Each row is followed by its class number.
[  85  -13  255   75  -26  -65   57   99  163  -45   62   65  112  -97
   45   52   42  117  -23   48  -83 -133 -143 -227 -255  112  -63 -189
   37    0  -26   -7   13  -32  -50 -137] : 9
[ 131  -99  312  358   25    1  181  184  -57  -49   -7   17  122  -11
   58  -59  -51   24   44  -39   44   26 -176  -95 -133 -116 -112  145
 -202 -110 -192  330 -183  354 -321 -121] : 4
[ 192   -1  290  219  -23 -168   68   66  109   80   -1  126 -113  -26
   37  270  -71 -152  155 -101  131  -94 -117  -86  246 -355 -215 -206
   95   76  136  150  -54 -180 -197 -138] : 9
[ 161  -44  211  218  -80 -182  -86   41  217   76  107   81 -142   32
   12  144  -54  -74   25  -66  124    6   32 -120  224  -52  -97  -69
   69  103  164   27   25 -166 -140  -10] : 9
[  17 -100  244  262  167  247  457  121 -235   20  -81  184  112   84
 -351 -120 -407    8  380  -78  -63 -113 -237  -59 -306 -146 -163 -159
 -161  -25   52  254 -102  481 -245 -289] : 6
[ -19    8  353  168  -29    2   44  159  -39 -111   52   47  151  -26
   33  103  -58 -232  186  -44   14   79 -200 -172 -160  226 -134 -174
 -187  118  -69  335  -53  231  -54 -182] : 11
[  66   79  103  107 -112  -68   28  157   40  -30  124  138 -152  151
  113  216  -49  -57   81   15   33   13  -44 -153  151  -79 -103 -308
   86  206  197 -166  -20 -244   75   41] : 2
[ 221 -177   28  228   -3   88    0   58   89  105 -188   -8 -170   87
   49  114  -84  135  106 -177  -36 -281   38  -25  165  189    5  148
  -60   11 -241  253  -43   44 -272 -160] : 0
[  94 -108   15  344  -45   26   40  181  -20  -41  -82   43  104    5
   97   72  139  171   15  -81  -51 -123  -33  -72  -53  253   -6    5
  -94  -63  -51  196   74 -153  -39  -15] : 6
[-230   15   47  151   14    9   70   12  -37  -27 -130  245  276  -63
 -150  222  148  -51  240  -15    4   84  -19   10 -185   86 -111 -233
 -151   20   99  360   50 -125 -227  -41] : 4
[ 208    5  280   57 -153  -10  -48  156  319  172  100   23 -191  -16
  117  176 -109 -179   39   27  217  -82  -80 -114  229 -316 -242 -201
  159  104  130   45   26 -142   18  -44] : 10
[-337   85   68  150   22  -23  167  -29  -27  -55 -205  218  283  -93
 -327  159  -24  -39  104   25   61   57  -31  -79 -180 -118  -88 -192
 -110  -44   58  262 -113   41 -338 -237] : 9
[  89   38  251   96   -7  -59   37  121   24   56   93   -1   56  -48
   52 -142   41  272   28   56  -94 -100 -165 -210  -79  238    3  -30
   21   17 -129   19  112   39 -243   -5] : 6
[ -24 -272   61  353   13  -14  -27   93  -66  -51 -177   32   43 -105
  -43  124   19  146  -87 -229   17 -212   82  -46  -60  192   72   54
  -70  -49 -122  235    8   -2 -243 -143] : 3
[ 100  -17  225   75    8  -59  -17  168  124  -69   15   68  159 -164
   78  -44  166  197   20   75  -73  -89  -25 -164 -215  217  -37  -12
   62  -51  -75  109  124  -98 -138  -37] : 4
[ 206  -32  273  289   93 -198    7   98  -14  -70   35   51  265 -284
  -37 -351   71   46  156 -119  -64  147 -199 -257 -140  237    5   57
 -131   36   49   62 -186  173 -135 -145] : 0
[ 114 -102  145  199  -75  -59  -29  179  149  -59  200  133  114 -149
  206  -77  220  -25  -35  110 -116  -20 -182 -132 -285   79  -40 -172
   60   -6  162  -50  -31 -115   74  135] : 8
[ 248   33  288  219 -126   53   64  258  263   36  191  200 -106   72
  113  119 -109  -13   35   80  205  -56  -91  -67  -98 -122 -349 -181
   35  141  -77   99  115  -98  -52  -47] : 7
[-262  -27  -71  224  103 -140  232  -62 -161  -24 -146  184  270  202
 -471  131  -23   34   95  -89  -67   54 -125  -39 -206  139  -59 -255
 -176  -42   33  280  -44 -148 -229  -98] : 1
[-107  137  215  -75  -99  -10  196   91  336   10  -81  324   58  -58
  -79   87  197  -51  -67  226   78   -8 -102    4 -394    9 -301   15
  -98  113 -267  256  -83  556 -376 -179] : 11
[-326   85   21  302   72   73  213  -23  -27    2 -178  202  260  139
 -229  196   21  -44  190  -11  145    1 -115   76 -238  -66 -154 -162
 -134  -38   34  426  -61  -48 -259  -75] : 4
[ 209 -138  223  185  -54 -163   22  155   24  -97   79   67  123 -194
   45 -131  147  141    1   25 -194    1 -114 -217 -262  304   33   -6
  -10  -71   90  -93  121  -49 -122  -39] : 9
[  30 -139  112  397 -106   87   29  185 -167  -28  -34   69  -45  -72
   75  147   59  147  -31  -57  -40 -115  150  -49  -75  200   35   65
 -166  -18 -131  151   39 -227  -93 -161] : 3
[ 226  -63  249  190 -128 -157    2   74  150  184   39   49 -129  -41
  113  246 -105 -111  115 -157  189  -43 -154 -112  304 -255 -193 -234
  130  125   80  -16  -32 -106  -75  -86] : 3
[ 145    9  272   17  -12 -179   58   87  409   82   86   79 -131  121
  -28  257  -18  -86  113   51   90 -170 -179 -207  225 -217 -195 -194
  119   79  143   83  -21  -75 -173  -89] : 4
[-221  179  -23  148    5  154  237 -120 -159   62 -248  167  306   89
 -238   40 -208 -104  192 -110   26   19  -47   73 -368 -105 -243  -91
 -300   -5 -268  501 -240  268 -371 -176] : 3
[-377  226 -182   10    7   68 -153 -129  226   92 -118   69  227  -57
  -39  205   25  -42   -7  172  171   47   26   91   22  -93 -100 -145
  -47    4   -5  272 -150 -338   17  -10] : 10
[ 281  -26  267   92  -49  -95  114  221   36  -70  241   33  120 -152
   87  -84  142    7  244   82  -68   19 -231 -262 -112  139 -109  -34
   47   83  176  -93   32 -336  213  -40] : 8
[  75  -40  269  292 -128  -80   43  197  178   72   68  122  -86   31
  -26  220    7  -75    3  -83  159 -136  -48 -179   85 -175 -216 -238
   93   52  144   44  -27 -218   15  -63] : 1
[  37  -90  174  301   -9   -4   99  187  -35 -111    4  206   99   13
   19  142   24  -20  118   10  -41  161   61 -140 -150  197  -31  -81
 -217  103  -63  332 -118   66 -129 -126] : 10
[-144   85  -11  211   13  -54  168  -63  -83  -17  -76  166  224   90
 -205  100   21 -119  193  -31    6  134 -122   19 -170   40 -112 -116
 -200  -36   27  285  -12    4 -241  -38] : 11
[ 135 -274  -34  397  -40  -71  -84   95 -130  -36  -30   -3   63  -64
   51   97  120  143  -76 -189 -158 -142   25  -40   87  407   96   96
 -116  -62  -36  147    6 -202   35  -82] : 1
[-225   99   67  147   22 -134  203  -97  -26   77 -247  133  263   53
 -250  175  -88  -31  135  -93  102   23 -103  -51 -154  -44 -155 -207
 -101  -25  -22  377  -57  -24 -327 -177] : 6
[ 211  -67  283  256  -92 -155   65  134  192  116   62  125 -125   50
  -34  259   40 -202  175  -64  192   80  -88 -103  316 -196 -204 -201
   28   65  149  109   34 -223  -11  -82] : 2
[ 166 -138  247  303  -66 -239   38   64  178   44    3  108 -139  -27
 -159  221   17 -121  201 -203  226   72   74 -188  138 -155  -81  -31
  -19   67  213  -28  -74 -334 -115 -107] : 8
[-149   98   21  248   -4  -12  222   10 -190  -36 -162  180  269   25
 -308  -43  113 -160  241  -32  -30  172  -85   45 -187   87 -115   21
 -235 -108   84  301   -3  116 -229 -104] : 4
[-141  146  -20  191  126    4  188  -21 -116 -168 -159  259  218  168
 -257  123  -41  -50  188 -137  -52  -57    9   32 -235   19 -180 -150
 -192   -3  -40  419    7   69 -361  -50] : 2
[  83 -123  192  120 -249  -90  -65  156  142    0   50  113  -75    0
   69  260  -38 -189 -109    0   86   25   54 -121   70 -205 -130 -287
  119  106  241  -10  -76 -276   30  -68] : 2
[ 234  -36  270  437   -4 -191   37  231  -39  -91  138  189  120  -46
   33 -111   22   64   37   -1  -38  333   60 -189  -35  362  -11  -10
 -243   49 -128  238   57  115 -137 -131] : 6
[ 131 -156   -8  156   82   34  -32   -1  -95   20   -6  -27  -78   61
   63  -18  -84  197   77 -140  -90 -142   36  -43  -22  229  105   62
 -109   19 -142   70   45  -81 -161   59] : 7
[ 412 -899  174   58   83  225  103   55  360   47  -75 -295  -42  249
 -436 -262 -346  192  -61 -141  128 -119 -278 -164 -463  -88  288   50
 -108 -145 -136   11  -99   12 -348 -218] : 7
[  13 -110  221  213  -37    8  188  197  -80  -73  118  159  144   71
  -16   88   55 -122  148   98 -169  101 -169 -216  -60  190  -41 -183
 -198   79  -63  367 -152  184  -51 -151] : 6
[  24 -226   24  167   17   49  -43   80  -45  -20  -20   39   14  -83
   45  148   81    6  -89  -67  -63 -186   82  -32   36   75   51  -36
  -58   43  -46  267 -106 -169   83 -163] : 4
[ -61 -125  198  295    2   84   82  201  -45  -77  -40  164   53   12
 -120   50  -24  -74   55    2  -27   44   71  -81 -190  116  -52  -18
 -215   28 -136  377 -178  147 -166 -142] : 8
[-124  -20   40  101  128  238  -98  132   52   29 -179  -39 -169  -42
   -1  118  -24  213   64  -48 -124 -443  -98    1  131  282  -14   33
 -119   -6 -287  104 -107  231  -41 -165] : 0
[ -62 -145  207  290  -77  132  155  238  -16  -10  -61  151   22   84
  -70  133  -88  -93  100    3  -26   24  -98 -169 -136  149  -98 -165
 -188  103 -165  297 -226  281  -43 -210] : 5
[ 135   23  246  211  -23  -80   57  148   33    6   40   48  -64  -69
   66  110  -76   -4   40  -84  163    2  -64  -73  207 -248 -160    3
    0   70  114   41  -63  112 -107  -63] : 10
[-100  -34  177  314  -57   49   51  193 -131  -55   -6  251  112  -89
  -42   81   16   30  120   14 -146   39   95 -182  -55  305  -15 -101
 -139  145  -91  264 -192  176 -144 -179] : 3
[  83  -98  244  105  -90  -24   58  150  133   -1   45   59  -23  -58
   47  -14   24  161    4   71 -109 -130  -85 -240 -180  174   -9  -18
   29   36  -11  -58  -87   69 -161 -109] : 0
[  26  -74  211  337   12   27  160  173 -284 -170   94  133  195   15
 -184 -300   57  -49  -39  -20  -37  224  206  -59 -347  -24  -71  212
 -209  -93  -88  406 -140   68 -190   46] : 0
[-201   44    7  200   -6   37  240   38 -126 -122 -129  181  256   33
 -174  203   -4  -93  189  -18   38   -1  -83   13 -226  -69 -172 -131
 -148  -47  128  354   96 -111 -212 -113] : 5
[ -53 -261  -13  360  -53  124  -12  137  -92  -66 -105  -92  -53   84
   18  197   77  -46   34 -146  -40 -263 -210   -8   99  218   54   53
  -30  -62  -45  116 -119  -60  120  -87] : 5
[ 132   60  384  403  -77 -156   75   54 -164   67 -123   10  -69   64
  102  239 -241   50  302 -272  -63  -11  112 -334  313  323   -8  133
 -168   60 -313  289 -260  325 -376 -248] : 7
[ 133  -10  181  173  -89 -118  -77  133  246  101  122   97 -193   24
  -23  172   20  -93  113   45  136   63  -27  -51  272 -131 -180 -116
   57   84  245  -89   46 -307   90   35] : 5
[ 166  -16  251  112  -34 -151   63  178   88 -135  121   63  174  -73
  193   51  121  102  157   52 -124  -22 -197 -253 -157  232  -62 -116
  -12   59  185   39   73 -116  -45   -1] : 6
[ 319  -80  285  192 -218  -22  -86  270   21   66  243  277  149 -296
  -20 -146  161   32   -9  169 -239  118  148 -132  -87  -99 -142 -335
  202 -151  228  -26  207 -393   21  105] : 7
[  71   68  116  103   60 -109  333   80   39  -78  244   59   47  139
  -49 -117   93   20  -27  124  -69   -6 -279 -218 -233   45  -80  -27
 -212  -14  -42  -40   26  131   19  -36] : 2
[ -33  -99   21  174   75   37 -127   78  -28  -27   -2  -98  -13  -34
  223  117   44  117  -35  -45  -29 -158  -59   86  161  129   41  105
  -57   -6   39  135  -45  -23   53  112] : 8
[ 170  -99  159  112 -173 -134   65   49   16  266  -47    7 -167   58
  -81  159  -87  -14   77 -202  122  -24  -68 -196  343 -238  -81 -193
  185  110   54  -73  -93 -118 -145    2] : 10
[  97   12  185  383   58  126   97  212  -87  -80  -83  138  122  -39
  -33 -116   12   59   37  -95  -28   22  176  -88 -152   75  -75  133
 -334   35 -150  429 -222  268 -155 -122] : 11
[  79 -134  135  149   45  252  -33   84   35   80 -129  -26 -162  -65
   41  111   -7  117  116 -165   64 -356  -89  -56   75  -16   59  -75
  -49   77 -320  133  -93   12 -141 -254] : 6
[-221   70 -119   83  -20 -146  136 -117 -251  -11 -102  185  173  120
 -408   64  169 -152  213  -28  -89  280  118   48   75  152   37  -18
 -122  -15  241  171   60 -145 -156    6] : 4
[ 208   27  246  195 -110  -88  139  152  101  -63  107   47  178 -168
  154  -97  145   21   -5   63  -37  -36 -111 -245 -240  -15  -65   10
   76  -80  133    1   -3  -65   -4  -68] : 10
[ 190 -236  288  309 -219 -287    2  104  130  124   58  141  -58  -83
    6  307  -46  -18   55 -113   78   18   59 -271  289  -90  -82 -101
  161   91  197   47 -125 -233 -204 -147] : 4
[  55  -50  323  222  -86  -47  101  164   75    7   54  114  140 -208
   54   16   53  117  -64   45 -126 -181 -205 -196 -273  119 -112 -105
  -21    9  -62   76 -150  156 -111 -218] : 8
[ 167   29  235  119  -32 -135   45   94   51  -55  103   63   89  -85
   67  -87   34  141   38   43  -69   41  -58 -217 -197   74   -8  -71
   10   31  112  -93   43 -147 -144  -20] : 9
[ 221   76  142  231   29  165  153  147   11   39  -95  110   89  132
   77 -109  -88   33  167  -78   10   59  138 -161 -118 -172  -81  -64
 -185   63 -164  392 -211   83 -218    9] : 9
[-190   53   -5  131   79   -7  184  -32  -81  -49 -165  205  238   48
 -303   51  -14  -63  194    1   15  148  -22   35 -258  -58  -86 -177
 -184  -34   90  311   51  -75 -286  -81] : 5
[-257   41  -52  242   57  -73  184  -95 -215  -73  -64  185  277   90
 -290  140   37 -155  200  -68  -55   99  -81  -29 -116   64  -14 -181
 -189   -3  158  313  -75 -119 -160 -132] : 4
[  59 -143  244  387   -2  277  163  287 -110  -93   12  136   46  166
 -126    0 -110   56   28  -71   -2   23  -26 -106 -242  131  -36 -124
 -282   99 -251  365 -125  314 -153 -192] : 10
[-116   68   51  276  106 -145  115  -94   35 -182  -37  156  288   73
 -231  181   64  -65  152  -11   14   62   82   72 -277 -221 -163   54
 -259 -226  266  421   30 -332 -394   72] : 11
[  40 -107  202  210 -222 -101  -59   87  242  101   72   80 -112   14
   62  363    2 -137  -30  -46  185  -53  -28 -162  220 -109 -116 -250
  164   97  124    8   -9 -259   21  -86] : 9
[ 113   32  259  230  -97  -45  141  146  104  -56  165  136  129  -85
  113   -1  226  188   -2  138  -76  -82  -64 -241 -273  230   -7  -38
   12   -5  -82   53   85 -158  -63 -148] : 6
[ 121 -106  293  480  -84 -131   29  238  162   22   55  166   43  -41
   65  263   37  -64  120  -94  183  -41  -38 -168  166  -90 -236 -119
  100  -18   85  258  -39 -215  -64  -26] : 1
[  48 -187   86  312   15  159  138  129  -80  -56  -81  -47   -3  -72
   93  173  -68  181   -3 -171   32 -382  -60  -91   80   38   12  105
  -59  -42  -60  132  -17   64  -26 -235] : 2
[   9  140   93  299   97 -164  279   53 -357 -159  192  305  240   27
    1  246   86 -131  345    7 -147  157  -85   82  -34  -12 -279 -144
 -328   37  252  463  244 -235 -183   54] : 3
[ 158  -37  187  186  -49 -147   84  171   48 -162  146   80  136  -79
  156   45   72   27  -29   53 -119  -38 -114 -215 -238  192  -88  -97
   16  -27   73    5   58 -115  100  -55] : 9
[ 129  -89  217  225   -6  174  122  167   32   86  -57  117  -45  115
  -59  -89 -127  -47  174  -27    3   72  -30 -139 -127   74  -29  -92
 -246  143 -220  291 -241  290 -172 -189] : 6
[ 120 -115  216   98  -74 -112   56  168   92  -82  170   54  120 -107
  122  -34  133  130 -126  114  -86  -82 -153 -176 -234   59  -41  -73
   82   24   85  -33   22 -104  -62   -3] : 3
